Here is a tiny trained network, its code and every weight. The questions are about switching its units off for an input and a class, where a switched-off unit gives its printed mean instead of its output.

import numpy as np


def w(rows, s, z=0):
    codes = np.array(rows[::2]) - 128.0
    scale = np.full(codes.shape[1], s)
    scale[-1] = z or s
    return codes * scale


def f(y):
    return np.maximum(y, 0)


def log_softmax(a):
    a = a - a.max(-1, keepdims=True)
    return a - np.log(np.exp(a).sum(-1, keepdims=True))


def net(x, mask):
    res = np.array(x, float).reshape(1, 4) / 4 @ E
    y = f(res @ A[0][:, :-1].T + A[0][:, -1])
    res = res + np.where(mask, y, B[0][:, -1]) @ B[0][:, :-1]
    return log_softmax(res[-1] @ U[:, :-1].T + U[:, -1])


A, B = {}, {}
E = w([
[161,178,122,227,76,72,174],'x0',
[174,13,126,96,106,14,195],'x1',
[47,147,60,175,247,62,127],'x2',
[111,80,191,211,131,84,46],'x3',
],0.011)
A[0] = w([
[95,173,157,151,146,200,112,21],'neuron 0',
[137,66,99,106,90,38,146,109],'neuron 1',
[86,68,203,175,118,128,44,63],'neuron 2',
[95,65,122,41,165,179,111,89],'neuron 3',
[108,56,192,230,191,119,56,79],'neuron 4',
[184,89,189,110,48,197,126,52],'neuron 5',
[125,65,224,194,149,139,104,48],'neuron 6',
[86,209,154,114,123,194,76,232],'neuron 7',
[167,56,144,100,164,58,167,71],'neuron 8',
[140,131,29,139,153,140,166,255],'neuron 9',
[93,61,148,53,156,172,69,86],'neuron 10',
[153,191,77,96,117,187,170,171],'neuron 11',
[206,147,223,99,11,200,175,85],'neuron 12',
[155,177,48,185,1,98,152,87],'neuron 13',
[155,119,85,68,114,109,190,116],'neuron 14',
[153,215,137,199,77,65,154,38],'neuron 15',
[154,53,111,65,110,56,130,62],'neuron 16',
[129,188,54,50,143,137,188,107],'neuron 17',
],0.0083,0.0022)
B[0] = w([
[156,201,166,135,113,237,129,197],'neuron 0',
[107,216,118,155,155,212,94,199],'neuron 1',
[158,104,93,151,78,224,162,208],'neuron 2',
[169,127,22,45,101,19,80,199],'neuron 3',
[165,47,53,165,125,136,183,231],'neuron 4',
[41,127,85,132,212,99,159,214],'neuron 5',
[190,95,73,172,96,183,178,191],'neuron 6',
[160,148,176,86,191,169,115,238],'neuron 7',
[143,254,154,107,191,208,151,196],'neuron 8',
[94,7,55,180,145,77,137,191],'neuron 9',
[132,120,24,61,87,63,35,197],'neuron 10',
[215,81,148,113,132,139,149,206],'neuron 11',
[26,71,44,200,169,122,131,246],'neuron 12',
[154,143,67,70,101,81,17,195],'neuron 13',
[190,122,169,148,124,161,138,183],'neuron 14',
[111,169,51,81,87,84,83,195],'neuron 15',
[135,242,195,76,149,218,121,195],'neuron 16',
[169,72,83,162,120,137,235,209],'neuron 17',
],0.0065,0.012)
U = w([
[144,209,153,126,149,196,128,100],'0',
[8,86,101,157,189,118,157,145],'1',
[209,60,121,143,79,157,186,83],'2',
[161,144,100,98,77,72,55,123],'3',
[127,98,153,133,137,123,126,238],'4',
[83,110,211,117,91,83,141,2],'5',
],0.013,0.0065)

Each question gives the input, the list of numbers given to net, and the class t.
The units are the neurons (one row each of A and B). Each row of codes is followed by its name. A weight is (code - 128) times the scale printed after its matrix; where a second scale follows, it is the last column's (A, B and U).
mask holds one flag per neuron, in row order. A switched-off neuron (its flag False) gives its mean, the last column of its row in B, instead of its output. The means were averaged over made-up inputs and are rounded, as every weight is.
A unit's drop is (log p(t) with every unit on - log p(t) with that unit switched off) / (log p(t) with every unit on - log p(t) with every unit switched off).
The circuit of an input: a set's keep is (log p(t) with only the set's units on - log p(t) with every unit switched off) / (log p(t) with every unit on - log p(t) with every unit switched off). Starting from the 12 units with the biggest drops (on a tie, the unit counted first), units are removed one at a time, each time the one whose removal leaves the highest keep (on an exact tie, the one counted first), for as long as the keep stays at least 0.8.
circuit, biggest first: the units of the circuit, biggest drop first
most important unit: the unit with the biggest drop
top k neurons: the k neurons with the biggest drops, biggest first
drop of u: that unit's drop, to one decimal
input [1,6,-7,0], class 1: circuit, biggest first : (neuron 12; neuron 5)
input [7,6,6,-2], class 3: most important unit : neuron 13
input [-6,4,-3,-4], class 3: circuit, biggest first : (neuron 3; neuron 10)
input [6,-2,4,4], class 3: top 3 neurons : (neuron 12; neuron 15; neuron 5)
input [7,-6,2,8], class 2: circuit, biggest first : (neuron 4; neuron 6)
input [-7,-6,-3,-7], class 2: circuit, biggest first : (neuron 17; neuron 11)
input [5,0,3,-3], class 3: circuit, biggest first : (neuron 13; neuron 15)
input [1,2,-6,-2], class 1: circuit, biggest first : (neuron 12; neuron 5)
input [-6,7,-5,5], class 0: top 2 neurons : (neuron 16; neuron 8)
input [-7,7,-1,-4], class 0: top 2 neurons : (neuron 16; neuron 8)
input [-4,-8,7,-2], class 0: top 3 neurons : (neuron 0; neuron 12; neuron 7)
input [1,-4,-5,-4], class 1: top 2 neurons : (neuron 12; neuron 5)
input [-7,-2,-5,6], class 3: top 2 neurons : (neuron 10; neuron 3)
input [5,-2,0,-4], class 3: most important unit : neuron 13
input [4,-6,1,-7], class 2: top 3 neurons : (neuron 17; neuron 11; neuron 9)
input [4,-5,0,-8], class 2: top 2 neurons : (neuron 17; neuron 11)
input [-8,2,3,8], class 2: top 3 neurons : (neuron 4; neuron 2; neuron 6)
input [-7,3,0,-1], class 3: top 2 neurons : (neuron 3; neuron 10)
input [3,-5,6,7], class 2: circuit, biggest first : (neuron 4; neuron 12; neuron 2)
input [-7,-3,-1,2], class 3: circuit, biggest first : (neuron 10)
input [-1,8,0,7], class 0: top 3 neurons : (neuron 8; neuron 16; neuron 1)
input [-8,4,6,-8], class 2: top 2 neurons : (neuron 17; neuron 14)
input [-8,-8,4,7], class 0: top 2 neurons : (neuron 0; neuron 7)
input [-1,-5,5,8], class 2: drop of neuron 11 : 0.0
input [-8,2,-7,-2], class 3: drop of neuron 5 : -0.1
input [-5,2,3,4], class 3: drop of neuron 9 : 0.1
